Below is a small trained network, with its code and all its weights. Each question gives an input and a class and asks what happens when units are switched off, that is, made to give their printed mean instead of their output.

import numpy as np


def w(rows, s, z=0):
    codes = np.array(rows[::2]) - 128.0
    scale = np.full(codes.shape[1], s)
    scale[-1] = z or s
    return codes * scale


def norm(h):
    return h / np.sqrt((h * h).mean(-1, keepdims=True) + 1e-5)


def f(y):
    return y / 2 * (1 + np.tanh(0.7978845608 * (y + 0.044715 * y**3)))


def log_softmax(a):
    a = a - a.max(-1, keepdims=True)
    return a - np.log(np.exp(a).sum(-1, keepdims=True))


def net(x, mask):
    res = np.array(x, float).reshape(1, 7) / 4 @ E
    u = 0
    for l in range(2):
        y = f(norm(res) @ A[l][:, :-1].T + A[l][:, -1])
        res = res + np.where(mask[u : u + 4], y, B[l][:, -1]) @ B[l][:, :-1]
        u += 4
    return log_softmax(norm(res)[-1] @ U[:, :-1].T + U[:, -1])


A, B = {}, {}
E = w([
[102,143,29,93,172,216,251,36],'x0',
[114,176,140,109,138,79,157,169],'x1',
[157,167,63,45,201,209,110,80],'x2',
[103,168,128,135,122,96,175,131],'x3',
[48,99,145,184,111,171,187,97],'x4',
[141,60,144,154,118,155,92,113],'x5',
[87,173,158,130,123,82,233,153],'x6',
],0.0035)
A[0] = w([
[163,127,105,140,145,151,94,102,55],'0.n0',
[121,98,83,136,132,253,146,67,24],'0.n1',
[157,179,59,60,204,123,89,132,41],'0.n2',
[139,66,175,162,127,112,37,156,6],'0.n3',
],0.0061,0.0025)
B[0] = w([
[114,133,117,122,140,82,146,121,133],'0.n0',
[32,39,23,126,164,254,96,21,255],'0.n1',
[199,203,149,50,110,189,158,170,208],'0.n2',
[171,60,164,143,5,123,48,172,220],'0.n3',
],0.0052,0.0035)
A[1] = w([
[134,96,132,128,95,117,79,112,155],'1.n0',
[154,70,150,160,59,93,3,133,27],'1.n1',
[35,164,166,184,131,52,230,164,12],'1.n2',
[78,70,35,146,214,227,123,2,9],'1.n3',
],0.0054,0.0013)
B[1] = w([
[86,151,132,141,126,133,105,157,149],'1.n0',
[115,83,137,177,126,133,77,181,204],'1.n1',
[145,125,146,175,171,62,176,36,173],'1.n2',
[1,47,47,103,123,188,149,95,253],'1.n3',
],0.0083,0.0072)
U = w([
[135,90,169,196,63,104,2,230,254],'0',
[26,89,43,103,135,221,138,94,224],'1',
[137,165,170,193,160,23,193,76,22],'2',
[217,243,120,40,140,165,112,170,9],'3',
],0.0093,0.00095)

Each question gives the input, the list of numbers given to net, and the class t.
The units are the neurons (one row each of A and B). Each row of codes is followed by its name. A weight is (code - 128) times the scale printed after its matrix; where a second scale follows, it is the last column's (A, B and U).
mask holds one flag per neuron, layer by layer. A switched-off neuron (its flag False) gives its mean, the last column of its row in B, instead of its output. The means were averaged over made-up inputs and are rounded, as every weight is.
A unit's drop is (log p(t) with every unit on - log p(t) with that unit switched off) / (log p(t) with every unit on - log p(t) with every unit switched off).
The circuit of an input: a set's keep is (log p(t) with only the set's units on - log p(t) with every unit switched off) / (log p(t) with every unit on - log p(t) with every unit switched off). Starting from all 8 units, units are removed one at a time, each time the one whose removal leaves the highest keep (on an exact tie, the one counted first), for as long as the keep stays at least 0.8.
circuit, biggest first: the units of the circuit, biggest drop first
top k neurons: the k neurons with the biggest drops, biggest first
top k neurons in layer l: the k neurons of layer l with the biggest drops, biggest first
drop when u is switched off: that unit's drop, to one decimal
input [6,-6,-3,1,-8,-1,8], class 2: top 2 neurons : 0.n1, 1.n3
input [-4,-2,7,-5,-3,4,-8], class 0: circuit, biggest first : 1.n3, 0.n3, 0.n1
input [-3,-4,1,8,-3,5,6], class 2: top 2 neurons : 0.n3, 1.n2
input [-1,-3,5,3,-1,-6,-3], class 3: circuit, biggest first : 0.n2, 1.n3
input [0,4,7,8,-1,-3,7], class 3: circuit, biggest first : 1.n3
input [-1,-3,-8,6,8,1,-2], class 2: circuit, biggest first : 1.n2, 0.n1
input [-5,-1,5,-5,6,-7,0], class 0: circuit, biggest first : 0.n1, 1.n3
input [0,1,-7,-3,-1,6,5], class 0: top 2 neurons in layer 1 : 1.n1, 1.n3
input [0,-5,8,-4,-6,-4,0], class 3: top 2 neurons : 0.n2, 1.n3
input [-5,1,6,-2,1,1,3], class 0: top 2 neurons : 0.n3, 1.n3
input [-1,8,5,-1,2,4,5], class 2: top 3 neurons : 0.n1, 1.n3, 1.n2
input [-4,5,7,-4,-4,-8,-6], class 3: drop when 1.n0 is switched off : 0.0
input [-6,-7,5,5,-8,-3,0], class 3: drop when 1.n3 is switched off : 0.1
input [0,-3,-3,0,3,-6,1], class 2: drop when 0.n1 is switched off : 0.6
